Here is a tiny trained network, its code and every weight. The questions are about switching its units off for an input and a target symbol, where a switched-off unit gives its printed mean instead of its output.

import numpy as np


def w(rows, s, z=0):
    codes = np.array(rows[::2]) - 128.0
    scale = np.full(codes.shape[1], s)
    scale[-1] = z or s
    return codes * scale


def norm(h):
    return h / np.sqrt((h * h).mean(-1, keepdims=True) + 1e-5)


def f(y):
    return np.maximum(y, 0)


def softmax(a):
    e = np.exp(a - a.max(-1, keepdims=True))
    return e / e.sum(-1, keepdims=True)


def log_softmax(a):
    a = a - a.max(-1, keepdims=True)
    return a - np.log(np.exp(a).sum(-1, keepdims=True))


def net(x, mask):
    ids = ['ΛΞαβηθμσφ'.index(c) for c in x.split()]
    T = len(ids)
    res = E[ids] + P[:T]
    u = 0
    for l in range(2):
        q, k, v = (norm(res) @ M[l].T for M in (Q, K, V))
        z = softmax(np.where(np.tri(T) > 0, q @ k.T / 4**0.5, -1e9)) @ v
        res = res + np.where(mask[u], z, O[l][:, -1]) @ O[l][:, :-1]
        u += 1
        y = f(norm(res) @ A[l][:, :-1].T + A[l][:, -1])
        res = res + np.where(mask[u : u + 8], y, B[l][:, -1]) @ B[l][:, :-1]
        u += 8
    return log_softmax(norm(res)[-1] @ U[:, :-1].T + U[:, -1])


Q, K, V, O, A, B = {}, {}, {}, {}, {}, {}
E = w([
[168,92,157,144],'Λ',
[109,122,143,146],'Ξ',
[145,228,20,134],'α',
[132,128,134,151],'β',
[192,170,138,122],'η',
[131,108,147,101],'θ',
[95,171,110,154],'μ',
[97,173,160,90],'σ',
[134,249,177,167],'φ',
],0.018)
P = w([
[9,140,5,159],'0',
[89,101,103,247],'1',
[102,93,104,220],'2',
[126,107,126,205],'3',
[134,124,131,197],'4',
[163,128,156,167],'5',
[134,126,128,155],'6',
[214,145,157,137],'7',
[242,153,118,101],'8',
[254,154,159,103],'9',
],0.0029)
Q[0] = w([
[233,132,129,45],'L0H0',
[255,119,76,92],'L0H0',
[218,89,123,169],'L0H0',
[75,92,108,108],'L0H0',
],0.0084)
K[0] = w([
[121,127,113,6],'L0H0',
[63,96,69,2],'L0H0',
[51,173,45,82],'L0H0',
[136,119,128,169],'L0H0',
],0.0066)
V[0] = w([
[146,144,159,98],'L0H0',
[170,113,86,133],'L0H0',
[159,70,110,143],'L0H0',
[144,254,115,179],'L0H0',
],0.0066)
O[0] = w([
[119,151,166,106,155],'L0H0',
[109,211,120,160,106],'L0H0',
[179,92,2,64,71],'L0H0',
[177,124,138,210,254],'L0H0',
],0.0054,0.0028)
A[0] = w([
[196,84,237,149,65],'L0N0',
[74,154,193,59,33],'L0N1',
[73,93,194,114,167],'L0N2',
[97,38,198,213,6],'L0N3',
[117,144,152,1,92],'L0N4',
[129,179,114,133,203],'L0N5',
[51,243,119,135,153],'L0N6',
[200,128,54,96,60],'L0N7',
],0.0054,0.0023)
B[0] = w([
[114,165,91,79,252],'L0N0',
[225,57,152,149,173],'L0N1',
[127,146,115,68,190],'L0N2',
[78,149,90,61,183],'L0N3',
[253,205,103,133,202],'L0N4',
[121,128,170,146,238],'L0N5',
[86,107,199,200,243],'L0N6',
[90,156,194,119,166],'L0N7',
],0.0061,0.003)
Q[1] = w([
[10,143,61,254],'L1H0',
[86,191,93,56],'L1H0',
[27,132,16,210],'L1H0',
[57,70,56,207],'L1H0',
],0.0058)
K[1] = w([
[135,35,132,133],'L1H0',
[150,129,180,83],'L1H0',
[145,9,146,147],'L1H0',
[139,66,143,169],'L1H0',
],0.011)
V[1] = w([
[138,135,106,102],'L1H0',
[40,52,56,254],'L1H0',
[72,84,115,30],'L1H0',
[122,70,217,138],'L1H0',
],0.0052)
O[1] = w([
[96,125,112,157,121],'L1H0',
[97,43,92,61,31],'L1H0',
[1,187,172,95,3],'L1H0',
[143,11,253,134,105],'L1H0',
],0.004,0.0041)
A[1] = w([
[215,141,87,166,130],'L1N0',
[155,195,192,161,105],'L1N1',
[25,181,114,100,17],'L1N2',
[131,229,254,151,173],'L1N3',
[118,160,96,218,65],'L1N4',
[166,91,149,30,114],'L1N5',
[156,111,76,142,171],'L1N6',
[159,165,149,40,5],'L1N7',
],0.0062,0.0022)
B[1] = w([
[145,163,74,74,208],'L1N0',
[157,75,94,43,214],'L1N1',
[96,74,88,26,135],'L1N2',
[173,39,79,26,254],'L1N3',
[33,42,142,119,167],'L1N4',
[12,239,139,210,153],'L1N5',
[161,123,104,57,152],'L1N6',
[115,254,205,62,156],'L1N7',
],0.0045,0.0072)
U = w([
[87,114,133,121,101],'Λ',
[46,56,85,45,79],'Ξ',
[116,201,2,198,13],'α',
[145,16,20,118,111],'β',
[224,108,94,175,198],'η',
[50,215,163,49,157],'θ',
[97,81,142,221,254],'μ',
[151,15,255,86,129],'σ',
[159,166,240,235,46],'φ',
],0.0088,0.0042)

Each question gives the input, a string of symbols that net reads in full, and the target symbol t.
The units are the heads (4 rows each of Q, K, V and O) and the neurons (one row each of A and B). Each row of codes is followed by its name. A weight is (code - 128) times the scale printed after its matrix; where a second scale follows, it is the last column's (O, A, B and U).
mask holds one flag per unit, layer by layer, with each layer's heads first. A switched-off unit (its flag False) gives its mean, the last column of its rows in O or B, instead of its output. The means were averaged over made-up inputs and are rounded, as every weight is.
A unit's drop is (log p(t) with every unit on - log p(t) with that unit switched off) / (log p(t) with every unit on - log p(t) with every unit switched off).
The circuit of an input: a set's keep is (log p(t) with only the set's units on - log p(t) with every unit switched off) / (log p(t) with every unit on - log p(t) with every unit switched off). Starting from the 12 units with the biggest drops (on a tie, the unit counted first), units are removed one at a time, each time the one whose removal leaves the highest keep (on an exact tie, the one counted first), for as long as the keep stays at least 0.8.
units of the circuit, in order: the units of the circuit, biggest drop first
most important unit: the unit with the biggest drop
k most important neurons: the k neurons with the biggest drops, biggest first
k most important neurons of layer l: the k neurons of layer l with the biggest drops, biggest first
drop when u is switched off: that unit's drop, to one decimal
input β η Λ, target β: units of the circuit, in order	L0H0, L1H0, L0N3
input θ α φ η η μ η σ, target σ: units of the circuit, in order	L0N6, L0N1
input μ η α β θ σ θ α Ξ, target Ξ: units of the circuit, in order	L0N3, L0N4
input η η Λ η η η θ, target η: units of the circuit, in order	L1H0, L0N4
input η η η σ η φ θ β, target β: most important neuron of layer 1	L1N7
input η θ η η η η θ, target η: units of the circuit, in order	L0N4, L1H0
input θ φ Ξ Ξ β θ Λ, target θ: 2 most important neurons	L1N5, L1N3
input μ θ μ μ Ξ, target Ξ: 2 most important neurons	L0N3, L1N2
input η β η η σ θ, target θ: 2 most important neurons of layer 1	L1N5, L1N7
input β η σ η η Λ α Ξ, target β: 2 most important neurons of layer 0	L0N6, L0N0
input η η α η μ β Λ η σ, target η: 2 most important neurons	L0N4, L0N1
input η α θ η β μ, target μ: 2 most important neurons of layer 0	L0N6, L0N4
input θ η θ σ η η φ Λ, target θ: 2 most important neurons of layer 0	L0N0, L0N6
input β Ξ θ η Ξ σ β, target Ξ: most important unit	L0N3
input θ Ξ α β, target β: 4 most important neurons of layer 0	L0N4, L0N6, L0N2, L0N7
input θ σ β η η φ θ μ, target μ: drop when L0N6 is switched off	0.3
input Ξ η θ Ξ θ Ξ, target θ: drop when L1N2 is switched off	-0.2
input θ σ α Λ θ Ξ, target θ: drop when L1H0 is switched off	-0.1
